Below are the code and all the weights of a small trained network. Each question names an input and a class and asks about switching units off, where a switched-off unit gives its printed mean instead of its output.

import numpy as np


def w(rows, s, z=0):
    codes = np.array(rows[::2]) - 128.0
    scale = np.full(codes.shape[1], s)
    scale[-1] = z or s
    return codes * scale


def norm(h):
    return h / np.sqrt((h * h).mean(-1, keepdims=True) + 1e-5)


def f(y):
    return np.maximum(y, 0)


def log_softmax(a):
    a = a - a.max(-1, keepdims=True)
    return a - np.log(np.exp(a).sum(-1, keepdims=True))


def net(x, mask):
    res = np.array(x, float).reshape(1, 4) / 4 @ E
    u = 0
    for l in range(3):
        y = f(norm(res) @ A[l][:, :-1].T + A[l][:, -1])
        res = res + np.where(mask[u : u + 7], y, B[l][:, -1]) @ B[l][:, :-1]
        u += 7
    return log_softmax(norm(res)[-1] @ U[:, :-1].T + U[:, -1])


A, B = {}, {}
E = w([
[55,149,104,165,48,189,86,39],'x0',
[124,127,129,130,129,125,126,128],'x1',
[108,14,136,90,128,139,194,84],'x2',
[76,96,62,75,83,197,112,255],'x3',
],0.0053)
A[0] = w([
[95,48,129,72,93,155,210,40,4],'0.n0',
[117,6,85,162,118,55,233,57,23],'0.n1',
[31,62,82,127,170,116,183,84,43],'0.n2',
[2,173,110,173,96,185,170,35,32],'0.n3',
[146,111,83,93,50,139,114,209,129],'0.n4',
[140,147,234,151,113,26,204,45,87],'0.n5',
[189,85,169,49,153,130,198,140,69],'0.n6',
],0.0048,0.0034)
B[0] = w([
[124,95,254,107,166,205,54,138,193],'0.n0',
[94,169,189,89,146,237,161,154,208],'0.n1',
[61,100,249,79,93,138,108,202,170],'0.n2',
[145,103,66,105,15,43,118,106,205],'0.n3',
[89,103,118,181,162,189,180,90,206],'0.n4',
[187,71,39,204,150,182,150,152,253],'0.n5',
[111,135,191,65,54,88,17,139,198],'0.n6',
],0.0057,0.0046)
A[1] = w([
[175,137,116,122,145,102,152,47,82],'1.n0',
[150,243,55,164,108,131,89,159,116],'1.n1',
[163,141,116,75,158,52,130,189,90],'1.n2',
[126,136,157,112,164,166,156,191,110],'1.n3',
[84,255,141,174,168,82,132,140,3],'1.n4',
[82,87,108,161,88,156,103,120,100],'1.n5',
[42,102,100,97,111,152,137,189,47],'1.n6',
],0.0078,0.0022)
B[1] = w([
[54,78,47,224,134,170,109,220,190],'1.n0',
[84,35,235,74,127,164,164,141,253],'1.n1',
[247,138,80,64,40,79,149,20,218],'1.n2',
[130,191,114,137,114,124,67,55,228],'1.n3',
[48,83,254,79,90,181,160,193,188],'1.n4',
[227,227,125,82,183,51,125,133,221],'1.n5',
[121,130,89,218,195,86,145,131,237],'1.n6',
],0.0059,0.0048)
A[2] = w([
[152,142,153,253,175,183,98,94,83],'2.n0',
[85,169,21,124,180,143,126,189,73],'2.n1',
[159,173,175,160,107,102,141,172,71],'2.n2',
[212,125,123,105,198,70,152,81,84],'2.n3',
[117,192,205,115,114,145,158,172,5],'2.n4',
[68,198,89,132,28,109,65,33,47],'2.n5',
[148,181,79,213,189,96,175,66,63],'2.n6',
],0.0068,0.0024)
B[2] = w([
[65,117,44,218,173,68,189,202,252],'2.n0',
[123,82,98,254,170,84,173,128,210],'2.n1',
[95,124,136,122,158,210,102,167,152],'2.n2',
[79,215,81,110,79,118,108,99,239],'2.n3',
[91,54,127,85,143,208,74,38,183],'2.n4',
[237,197,109,31,124,93,110,122,220],'2.n5',
[41,119,176,104,124,155,130,153,227],'2.n6',
],0.0071,0.004)
U = w([
[82,90,61,250,191,94,174,164,232],'0',
[75,77,221,70,158,188,116,138,150],'1',
[205,182,66,68,109,54,109,87,4],'2',
],0.012,0.0011)

Each question gives the input, the list of numbers given to net, and the class t.
The units are the neurons (one row each of A and B). Each row of codes is followed by its name. A weight is (code - 128) times the scale printed after its matrix; where a second scale follows, it is the last column's (A, B and U).
mask holds one flag per neuron, layer by layer. A switched-off neuron (its flag False) gives its mean, the last column of its row in B, instead of its output. The means were averaged over made-up inputs and are rounded, as every weight is.
A unit's drop is (log p(t) with every unit on - log p(t) with that unit switched off) / (log p(t) with every unit on - log p(t) with every unit switched off).
The circuit of an input: a set's keep is (log p(t) with only the set's units on - log p(t) with every unit switched off) / (log p(t) with every unit on - log p(t) with every unit switched off). Starting from the 12 units with the biggest drops (on a tie, the unit counted first), units are removed one at a time, each time the one whose removal leaves the highest keep (on an exact tie, the one counted first), for as long as the keep stays at least 0.8.
units of the circuit, in order: the units of the circuit, biggest drop first
top k neurons: the k neurons with the biggest drops, biggest first
drop when u is switched off: that unit's drop, to one decimal
input [-4,6,7,8], class 0: units of the circuit, in order : [1.n6]
input [-3,-7,4,-3], class 1: top 2 neurons : [0.n6, 1.n6]
input [-7,2,4,6], class 2: top 2 neurons : [1.n2, 0.n6]
input [3,7,-6,-5], class 1: top 2 neurons : [1.n4, 1.n1]
input [7,-5,-7,-1], class 1: top 4 neurons : [1.n1, 1.n4, 1.n2, 1.n3]
input [5,-6,4,3], class 2: top 3 neurons : [0.n3, 1.n1, 1.n5]
input [-5,7,-4,1], class 2: top 4 neurons : [1.n2, 0.n1, 1.n3, 2.n6]
input [-2,-1,4,4], class 0: top 3 neurons : [1.n6, 1.n1, 1.n4]
input [8,-1,-4,-2], class 2: top 2 neurons : [0.n3, 2.n5]
input [3,-2,-5,-4], class 1: top 4 neurons : [1.n1, 1.n4, 1.n6, 0.n4]
input [-4,-1,5,5], class 0: top 4 neurons : [1.n6, 1.n1, 0.n4, 1.n4]
input [2,-8,-5,3], class 1: top 2 neurons : [1.n1, 0.n5]
input [7,1,-3,0], class 2: drop when 0.n3 is switched off : 0.2
input [5,1,-6,2], class 1: units of the circuit, in order : [1.n1]
input [-8,-5,5,-5], class 2: drop when 0.n6 is switched off : 0.2
